In the rows, zero is written as 128.
Facts:
flebotru fluklak:dograklik fifis:gresasos,gririm niklem:tesor
leskon niklem:maklaku,lesan
gridak fluklak:vabar fifis:pigrim
sugos fluklak:klopla
brudros fluklak:gririm fifis:reskur
plara fluklak:troful fifis:tovor,nazom niklem:flotrom
gibrozi fluklak:plopu fifis:goflukles niklem:gevuk
tadrima fluklak:tesor niklem:skestar,brudros,tovor
fuze fluklak:duru fifis:brudros,rikloba niklem:bitizis,flotror,datre
mokla fluklak:vaneril fifis:klapinim,puskos
klegrobe niklem:plosetal,skestar,lotron,pezor
fluvun fluklak:viskul fifis:stabi niklem:plosetal,zarak,vonon,skifek
gresasos fifis:vagrik,reskur,gridak,timel niklem:rugozum,drofon,timel
troful fifis:skestar,fedo,fiklor
siflu fluklak:razi
tokostem fluklak:mirem niklem:feter
petrek fifis:skoskol,stegopi,rikloba niklem:bitizis,nuzan
keklaval fifis:pigrim
favibru fluklak:fotus fifis:tifloden niklem:flite,skapivis
bestes niklem:dezek
kista fluklak:gaketrik niklem:dezek,flaso
kiza fluklak:skoskol niklem:bises
zopla fluklak:trotas niklem:maklaku
stidrelem fifis:reskur,sator niklem:stegopi,sofos
puskos niklem:dritras,satir,brogran
gatopul fluklak:giflome fifis:vagrik,rikloba,ludus
pobe fifis:gresasos
skunok fluklak:bestes fifis:flebotru niklem:bedra
gevuk fifis:fofinum
tesor fluklak:plastel niklem:rugozum
marik niklem:drete,norum
soskis fluklak:keklaval fifis:tokostem niklem:duru
plili fluklak:goflukles niklem:traplo
nuzan fluklak:bedra fifis:plili,gatopul niklem:tifloden
skestar fluklak:skatisik fifis:zarul,tovor,destur niklem:bises
katru fluklak:zuna fifis:zarak niklem:dezek,datre,bises
brisokol niklem:kibi
grobevan fluklak:fedo fifis:goflukles niklem:kibi
bitizis fluklak:getrak niklem:bises
kibi fluklak:flanon niklem:gaketrik
plobi fluklak:zarul fifis:grogek
sitral fluklak:kibi
sator fluklak:muven
traplo fluklak:plosetal niklem:bitizis
nezin fluklak:pobe fifis:tifloden,grobevan,gevuk,flotrom niklem:bises,gestir,katru
flilopek fifis:dobra,pigrim niklem:skatisik
gutra niklem:podril
vekleden fluklak:nuzan fifis:klapinim,klopla
vedrimem fifis:gevuk,rikloba,puskos,brogran niklem:gutra
podril fluklak:skestar fifis:dograklik niklem:drete,rugozum
skeklagro fluklak:katru fifis:gresasos niklem:klopla
broplel fluklak:timel fifis:flebotru niklem:skestar,traplo,klebruplu
guvem fluklak:stafa niklem:skoskol,ponupom
tifloden niklem:stabi
tiziner fluklak:vekleden niklem:gunu,nuzan,skifek
listo fluklak:gevuk
dritras fluklak:guzi fifis:gridak,drovor niklem:bovu
goflukles niklem:mutroklu,gruflim,klopla
brirar fifis:keklaval,timel
zarak fluklak:drovor fifis:gridak niklem:sofos
gririm fluklak:kavi fifis:rikloba,ludus niklem:skitel
medem fifis:viskul niklem:traplo
gusti fluklak:sava fifis:vagrik,gridak
suzo fluklak:grebra niklem:rugozum,kiza
sava fifis:rikloba
tropapa fluklak:sator niklem:sudi,datre
skitel fluklak:sugos
sola fluklak:sofos fifis:feter,viskul,gibrozi niklem:plepes,rugozum,gunu
drete fifis:treris,rikloba niklem:datre
refistos fluklak:dezek niklem:zarak
zirar fifis:dobra,vagrik niklem:plili
laste fluklak:flopi fifis:tifloden,treris,gatopul
ritrol fluklak:leskon
buras fluklak:flilopek niklem:bitizis
razi fluklak:grogek
brigru fluklak:ronon
kavi fluklak:listo fifis:brisokol,dedrer
skapivis fluklak:soskis niklem:katru
redrin fluklak:rikloba niklem:rugozum
timel fifis:reskur,pigrim niklem:bises
plastel fluklak:klubrul
ronon fluklak:treplaplok fifis:gridak niklem:rugozum
rezo fifis:vedrimem,pezor,gatopul,grebra niklem:plosetal
rudor fifis:sudi,norum
trotas fluklak:favibru
muven fluklak:skeklagro niklem:bises
reskur fluklak:skitral fifis:vagrik
dobra fluklak:flaso fifis:reskur,klapinim
kerin fifis:fivikli niklem:bitizis,greba
flepom fluklak:sitral niklem:gunu
gruflim fluklak:vonon fifis:gusti niklem:gaketrik
lodrik fluklak:kipu fifis:vokis niklem:rugozum,leklin
kigrun fluklak:bovu fifis:ludus niklem:plepes,drete,suzo,leklin,brigru
datre niklem:plosetal,bitizis
drofon fluklak:petrek fifis:skunok niklem:fosko,datre,bises
skifek fluklak:gresasos
feter fluklak:buras fifis:rikloba niklem:traplo,klopla
raru fluklak:skifek fifis:kigrun niklem:plepes,bitizis,skitral
lasal fluklak:gestir fifis:tesor niklem:soskis,gririm
lobrak fifis:favibru
kubon fluklak:vagrik fifis:timel
plosetal niklem:rugozum
vokis niklem:gestir,tropapa
getrak fluklak:plara fifis:stidrelem niklem:dritras
klebruplu fifis:drofon,fiklor
tovor fifis:gresasos niklem:stabi
rikloba fluklak:dedrer fifis:vagrik,pigrim niklem:zarak
puzar niklem:drete,norum
treris fluklak:rezo fifis:vagrik,reskur,gusti,timel
dograklik fluklak:fuze fifis:bestes
zuna fluklak:brisokol fifis:ronon niklem:keklaval
dradum fluklak:nedrun niklem:fuze,gevuk
kuflus fifis:feter niklem:skestar
rumogrer fluklak:redrak fifis:kavi,gridak,destur
kipu fifis:zarul,drovor
klopla fluklak:gimar niklem:datre
skatisik fluklak:trosa fifis:fuze,klebruplu niklem:traplo,rugozum,pezor
stegopi fluklak:nazom fifis:fuze niklem:bitizis,skome
madrun fluklak:redrin fifis:keklaval,sitral niklem:redrak,flebotru
flotror fluklak:flebotru fifis:petrek,gibrozi niklem:podril
satir fluklak:rogar fifis:lasal niklem:bitizis,bises
graga fluklak:drofon fifis:gibrozi niklem:bises,gaketrik
destur fluklak:talastok fifis:vifibras niklem:gunu
norum fluklak:zutis niklem:plosetal,datre
lesko fifis:gusti
groska fifis:fuze,sudi
klapinim fifis:vagrik,reskur niklem:zarak,satir
flaso fluklak:tokostem
gestir fluklak:skome
brevi fluklak:tigos niklem:ronon,flotror
fiklor fluklak:sudi
pigem fluklak:flite
pezor fifis:goflukles niklem:brudros,gaketrik
vagrik fluklak:brudros niklem:lotron
flotrom fifis:klapinim niklem:plepes,plosetal
flite niklem:mirem,zutis
diti fluklak:gruflim
vonon fifis:lesko,ludus
mutroklu fluklak:regrok niklem:plosetal,klopla,skifek
treplaplok fluklak:kuflus
flopi fluklak:ponupom niklem:plosetal
trosa fluklak:vedrimem fifis:viskul,gruflim niklem:bitizis
duru fluklak:puskos niklem:drete,bises
zarul niklem:bises
likol fluklak:klegrobe fifis:trotas,gridak,fotus,vaneril
plustiskul fluklak:dritras
maklaku niklem:plosetal
grebra fifis:gririm
vaneril fluklak:likol
viskul fifis:feter,treris niklem:lotron,brudros
fofinum fluklak:brigru fifis:kubon,gridak,graga,zopla
skodram fluklak:flutre fifis:vabar,gresasos
redrak fluklak:zopla niklem:duru,leklin,graga
rugozum fifis:goflukles niklem:bises
gunu fluklak:skapivis niklem:tesor,bises
grivek fluklak:fiklor niklem:gutra
sudi niklem:bises
skitral fluklak:kista niklem:satir
greba fluklak:sola fifis:kiza niklem:kipu,rugozum,puzar
stafa fluklak:grestuzur niklem:plepes,redrin,bises
timur fluklak:nezin niklem:plosetal,lotron
drovor fluklak:datre
nedrun fluklak:vifibras
rogar fluklak:traplo niklem:bovu,skatisik
flosi fluklak:dradum niklem:sofos
grestuzur fluklak:motrum niklem:graga
ponupom fluklak:marik
vifibras fluklak:ritrol
zistesten fluklak:skodram fifis:plili,guzi,klapinim
stabi niklem:bovu,skestar,bises
zutis fluklak:mokla
mirem fluklak:zarak niklem:leklin,graga
flanon fluklak:puzar niklem:kipu
tosek fluklak:rugozum niklem:dezek,stabi
drusofen fifis:plepes,skitel,bestes niklem:buras
lesan fluklak:fosko fifis:goflukles niklem:buras
brogran fifis:plustiskul
sedo fluklak:lesan fifis:treplaplok,norum
bovu fluklak:lodrik niklem:gaketrik
skoskol fifis:plili,plustiskul niklem:maklaku,rugozum,ritrol,graga
talastok fluklak:nepam niklem:plepes
kagul fluklak:brirar fifis:rugozum niklem:puskos
flutre fluklak:fluvun fifis:goflukles,lobrak
fivikli niklem:zarak
fosko fluklak:satir niklem:rugozum
klubrul fluklak:kerin
nazom fifis:fuze niklem:mutroklu
motrum niklem:zarul,graga
tigos fluklak:gatopul niklem:rugozum,bises
sofos fluklak:plustiskul fifis:rugozum,plili niklem:datre,leklin
lotron fluklak:flotror fifis:vagrik
fedo fifis:rikloba niklem:gimar
grogek fluklak:treris fifis:zarul niklem:feter
skome fluklak:gibrozi fifis:gririm niklem:soskis
dezek fluklak:graga fifis:vagrik,timel niklem:graga
vabar fluklak:klebruplu fifis:gririm
bregu fluklak:norum fifis:dritras niklem:duru,flebotru,flotrom,puskos
skobrol fluklak:diti
guzi fifis:raru
fotus fifis:fuze niklem:plosetal
giflome fluklak:fofinum fifis:plara,gririm
pepladra fluklak:vokis fifis:tovor
plopu fluklak:drete niklem:bises

Known rows:
drovor: [152 131 104 109 155 144 128 158 105 143 117 100 149 125 130 110 111 142
 149 139 114 138 146 114 194 115  71 105 131 149 105 125 126 103 140 144
  71 140 135 121 128  83 124 159  96 155 130 153  76  88 129 154]
sugos: [157 115 149 112 133 137 131 124 137 122 132 117 111 129 125 117 113 126
 145 124 119 127 140 125 126 117 135 133 131 130 144 108 118 137 126 147
 145 118 119 125 120 132 143 121 141 127 135 143 124 119  93 121]
nezin: [114 129 147 134 125 106 133 108 119 140 129 114 106 132 133  96 122 126
 135 130 135 122 135 120 106 115 145 119 127 130 137 126 102 118 141 136
 178 128 116 129 116 133 119 119 135 110 135 135 157 125 104 130]
grobevan: [147 145 163 160 106  77 145  99 138  90 124 120  88 145 137  96 125 122
 150  99 175 116  77 126  84  87 158 128 150 126 157 111 120 124 131 128
 163 118 113 135 102 157 117 101 133 121 123  99 148 118 150 132]
bises: [113 120 157 115 147 101 128 130 119 125 142 120 113 125 128 103 110 130
 136 134 115 138 163 113 122 121 111 109 134 133 131 121 120 123 126 144
 149 140 112 119 134 109 125 140 113 108 138 150 124 120 104 133]
stafa: [132 113 156 128 131  97 124 121 126 131 124 115 100 138 144 109 108 127
 138 133 134 127 154 118 116 124 133 121 129 127 144 111 108 130 132 144
 168 136 119 124 126 132 137 125 138 111 141 141 143 113 101 126]
timur: [152 111 151 118 107 102 123 120 155 116 112 122  97 149 129 123 115 123
 143 124 149 116 146 125 107 120 143 129 112 119 148 103 100 137 121 157
 171 133 120 129 135 159 145 121 153 128 142 140 153 126  69 121]
soskis: [140 133 130 129 125 140 131 114 118 146 124 103 120 136 127 106 112 130
 137 136 135 120 127 122 137 115 128 119 125 134 135 122 101 112 140 142
 132 127 125 130 115 129 124 127 131 130 133 138 136 115 108 135]
tokostem: [157 118 140 124 131 129 126 128 123 133 118 105 118 143 135 115 100 129
 140 138 136 127 138 120 146 119 124 122 129 133 144 114 109 123 131 147
 129 132 126 128 124 126 137 130 134 130 136 140 124 103 106 132]
brevi: [153 112 165 128 121 131 124 110 140 127 125 114 102 141 133 119 105 123
 141 129 140 123 136 127 114 120 154 135 131 123 160 113 103 141 124 148
 159 121 119 128 120 150 148 112 156 115 141 135 143 116  83 111]
fofinum: [115 150  98 117 140 141 127 138 111 151 131 100 148 104 129 106 136 151
 148 134 135 131 125 120 168 100  70 124 119 154 115 145 102 105 155 147
  95 129 123 121 116 100 128 136 104 155 135 158 114 112 119 147]
refistos: [153 112 165 128 117 138 126 112 139 126 120 116  98 144 132 117 100 121
 137 132 142 122 130 127 113 119 150 134 131 125 164 105 104 137 125 148
 163 119 118 129 121 154 152 108 158 116 141 137 147 120  91 116]
listo: [158 130 106 108 155 140 128 158 106 140 118  99 150 128 127 110 107 139
 149 139 111 139 148 115 193 117  73 104 128 146 108 121 126 101 137 140
  72 139 135 123 128  83 116 161  97 152 127 151  76  87 125 156]
vokis: [150 114 155 125 127 132 125 122 133 130 118 112 108 141 132 114 105 125
 139 133 138 124 137 123 130 118 137 127 130 128 148 113 108 130 127 147
 144 124 122 127 121 138 143 121 146 121 139 140 132 110  95 125]
stidrelem: [130 131 137 123 114 152 120 103 132 137 131 101 126 129 112 112  92 126
 136 151 134 125 135 114 136 112 137 129 123 125 144 155  92  98 129 127
 137 136 122 137 125 119 104 143 148 123 120 137 139 131 122 136]
treris: [135 136 120 119 136 173  98 110 131 128 130 106 137  95 127 122  99 132
 156 149 109 122 136 119 153 105 111 147 106 133 127 152  91  91 135  91
 139 132 123 126 124 102  88 155 153 146 105 153 118 131 142 149]
mokla: [147 135 111 110 131 149 136 122 119 139 128 103 136 119 110 107 115 130
 146 132 114 125 136 118 153 113 122 122 123 136 116 135 114 105 139 129
 126 127 126 131 115 106 102 147 128 138 118 140 114 120 116 142]

Rows:
No name comes twice in this set of rows, the named rows included.
[119 136 132 132 124 103 133 106 100 140 124 108 109 134 145  90 115 132
 136 130 143 120 125 115 118 114 115 116 132 142 134 105 108 106 147 137
 158 141 116 126 113 124 114 125 114 118 135 135 149 122 140 146] -> graga
[110 133 145 117 116 140 130 105 144 136 144 117 112 106 123 114 139 135
 143 120 142 120 119 129 101 102 132 154 122 137 154 134  92 140 142 150
 164 110 107 124 108 148 150  96 153 128 144 149 158 140  83 111] -> rumogrer
[141 136 114 108 100 112 127 115 142 125 118 107 121 141 102 111 110 127
 142 140 151 115 152 113 126 117 135 112 108 121 127 142  94  99 130 143
 150 151 124 140 137 129 100 155 137 136 123 136 145 135  98 140] -> flotrom
[142 146  94 124 121  97 123 145 123 141 102 105 136 142 125 110 128 136
 152 137 141 114 138 121 156 116  84  87  99 135  97 119  99  94 140 144
 106 147 138 131 141 115  98 159 101 161 127 141 122 104 107 161] -> rezo
[148 132 133 126 108 127 123  99 129 144 130 101 111 128 132 108 120 128
 143 128 142 116 139 123 119 122 158 122 134 126 140 116  92 124 138 139
 143 116 118 133 112 145 120 119 134 123 134 129 145 114  90 118] -> skoskol
[151 112 159 129 125 142 122 112 127 137 118 108 107 144 133 112  97 125
 133 137 136 126 131 123 131 119 140 132 135 131 156 104 106 125 129 148
 138 123 122 129 119 143 146 116 143 120 141 140 136 112  98 126] -> redrak
[132 148  94 124 137 142 127 142  96 159 114  93 151 128 132 103 116 145
 145 147 134 128 132 115 185 113  70  99 121 149 108 137 103  89 152 140
  80 143 135 127 121  91 109 152  97 154 130 147 106  94 132 159] -> zuna
[159 135  75 117 133  73 101 161 119 150  98  89 151 136 149 115 120 147
 162 146 143 134 186 110 204 128  76  72 128 134  79 123 100  88 143 139
  44 156 144 127 149  89  99 188  71 170 128 147  70  55 111 160] -> plosetal
[130 113 156 133 123 102 120 131 153 128  99 119 109 145 118 112 120 123
 133 138 136 127 141 129 129 112 141 113 107 119 132 126 100 121 125 155
 145 131 129 135 142 150 149 132 144 135 141 143 141 107  59 133] -> norum
[131 130 137 122 112 168  98  88 136 122 129 100 124 118 118 121  70 122
 143 164 128 117 142 110 135 111 142 147 110 117 148 164  85  84 123  93
 160 145 121 138 132 114  83 160 172 121 102 142 139 142 150 144] -> klapinim
[153 165 117 150 139 162 137 152  89 142 107  89 141 133 127 106 113 139
 159 148 107 104 131 132 167 127  97  77  91 133 119 137  90 115 139 124
 107 140 135 126 110  94  99 141 104 129 121 139 135  92  95 144] -> petrek
[108 145 157 168 121   5 127  98 125 104 136 117  87 125 166  81 143 128
 152  99 169 128 129 116  78  96 167  97 170 123 123 120 113 114 143 110
 163 122 109 129 112 137  90 123 102 108 124  98 135  92 152 133] -> rugozum
[142 136 124 122 120 142 137 115 117 147 124 103 123 134 119 105 115 132
 138 134 141 121 127 122 135 115 127 120 122 134 134 131 103 113 142 146
 139 129 125 132 113 127 120 127 135 131 134 135 139 118 106 132] -> grogek
[168 141 110 112  98 142 137 108 115 144 111  86 126 126 121 100 120 137
 146 132 136 115 164 118 141 129 172 113 132 126 135 135  92 120 148 146
 142 133 120 140  95 126 119 136 120 112 129 132 142 108  73 120] -> skatisik

Now the same elements, written a new way:
Known rows:
skobrol: [109 170 112 130 126 131  91 134 154 150 132 142 124  94 147 124 119  92
 109 138 104 123 152 115 144 155 132 150 144 113 160 152 121 114 170]
skodram: [ 95 163  97 132 121 140  98 122 156 162 135 136 145 113 132 141 114  85
 127 120 102 125 151 121 141 165 121 169 132 137 163 167 117 126 170]
bitizis: [112 158 109 146 120 136  85 144 160 142 129 144 117  73 158 106 113 102
 124 133 123 132 153 124 128 144 137 167 125 113 180 163 101 100 166]
skeklagro: [138 141  79 127 118 153  84 123 135 170 152 119 145 125 134 130 126  88
 146 115 118 115 174 115 113 124 130 161 147 138 150 166 128 140 169]
vaneril: [140 147  81 144 122 151  76 125 135 167 141 116 126 100  98 135 136 100
 113 122 101 112 154 123 123  94 125 157 154 137 120 168 154 137 164]
sofos: [121 147  78 148 109 143  75 124 158 153 133 129 150 114 132 129 108  79
 130 117 123 114 176 114 123 151 131 162 129 138 158 172 109 140 167]
brigru: [135 148  77 161 112 155  76 117 144 155 129  92 125  92  96 136 129  99
 108 120 100 104 159 116 120  75 135 148 132 149 143 185 131 138 169]
tosek: [114 171 100 122 116 133  92 128 146 163 141 125 110  89 159 119 120  81
 105 136 104 129 145 115 137 172 135 146 160 118 173 158 114 114 165]
fiklor: [108 166  98 140 114 143  80 134 159 166 130 143 133  99 125 133 123  99
 111 121  96 119 144 131 145 168 124 171 149 124 146 164 138 125 164]
trosa: [138 134  72 138 120 149  84 129 129 168 157 117 146 108 127 127 124  82
 146 120 125 124 172 118 109 125 130 162 142 143 148 173 117 137 159]
miska: [118 159  92 138 122 142  84 124 150 156 136 133 132 104 126 131 123  90
 112 123 104 116 158 119 135 138 127 160 146 130 142 161 136 133 167]
troful: [131 141  75 131 128 140  87 118 135 164 145 125 144 123 121 131 116  82
 136 121 117 119 165 116 121 118 121 155 144 141 131 167 135 137 171]
flite: [103 164  86 139 106 134  83 129 156 168 128 129 134 105 132 135 118  87
 112 122  96 121 141 130 143 173 128 161 150 130 158 175 127 124 166]
tifloden: [129 156  86 140 113 148  77 126 150 166 139 124 115  90 132 119 119  95
 110 120 109 121 150 127 126 146 132 164 152 130 153 163 134 127 161]
brirar: [ 96 163  98 132 120 138  97 122 155 161 136 138 145 114 133 139 115  86
 126 119 103 125 149 123 139 167 123 169 134 135 163 167 120 125 173]
lesko: [116 158  92 137 122 143  86 124 146 158 136 132 134 105 124 133 120  91
 116 123 105 120 157 116 135 139 126 160 143 132 146 161 132 130 170]
gimar: [134 141  80 140 127 139  76 123 140 160 136 133 134 114 118 124 119  95
 125 119 115 120 160 125 125 112 120 161 147 135 118 164 151 138 170]

Rows:
No name comes twice in this set of rows, the named rows included.
[140 141  75 141 115 142  73 132 135 170 146 121 141 114 120 130 129  89
 129 121 113 113 163 120 121 124 127 155 156 133 128 169 138 140 162] -> flanon
[141 144  72 144 112 145  74 119 140 164 129 103 126 111 114 124 127  99
 120 118 102 110 154 124 122  86 129 152 148 141 137 183 144 135 178] -> ritrol
[111 169 114 122 119 136  95 119 167 139 122 140 119 108 165 111 105  99
 126 127 114 126 157 114 136 143 132 160 129 122 183 157 112 107 193] -> lotron
[109 163  89 133 113 141  86 122 161 164 130 132 116  97 143 118 108  96
 118 111 104 132 138 134 136 165 127 178 143 135 166 170 131 123 171] -> bovu
[127 159  87 123 110 150  83 115 154 167 135 118 116 106 143 115 115  94
 120 115 108 122 155 119 126 143 131 167 149 138 165 163 130 128 176] -> pezor
[111 172 110 118 119 135  94 126 151 158 138 135 118  98 155 123 117  86
 107 134 103 125 152 110 143 166 132 150 154 117 174 151 118 113 173] -> grobevan
[121 146  76 138 115 145  84 117 156 157 137 128 138 108 136 120 100  78
 129 112 125 122 174 117 119 156 129 169 133 145 155 164 115 141 166] -> nuzan
[119 172 106 116 117 142  93 128 149 168 145 124 109  91 160 117 125  86
 107 132 104 128 150 114 133 173 138 150 161 117 178 150 119 117 166] -> tadrima
[129 150  78 134 112 147  74 109 167 151 124 134 119 110 140 109  93  92
 119 105 121 119 164 124 127 147 124 177 140 141 146 160 139 141 176] -> brudros
[131 154  79 132 106 148  76 116 161 161 132 127 127 116 140 119 105  85
 119 111 116 115 171 118 126 157 129 168 147 141 150 159 133 146 170] -> gruflim
[105 160  95 148 111 145  82 137 159 164 134 140 136  95 136 130 119  98
 126 117 105 124 149 133 132 164 130 180 135 127 165 169 120 120 162] -> buras
[107 166 103 126 115 126  96 132 147 159 137 124 133 100 156 131 122  75
 115 140 105 123 154 106 138 166 137 137 149 121 180 165  97 111 171] -> madrun
[132 136  73 143 121 139  80 124 141 157 138 124 142 119 126 123 111  91
 141 119 124 120 165 121 119 108 126 160 135 140 135 176 125 131 176] -> kipu

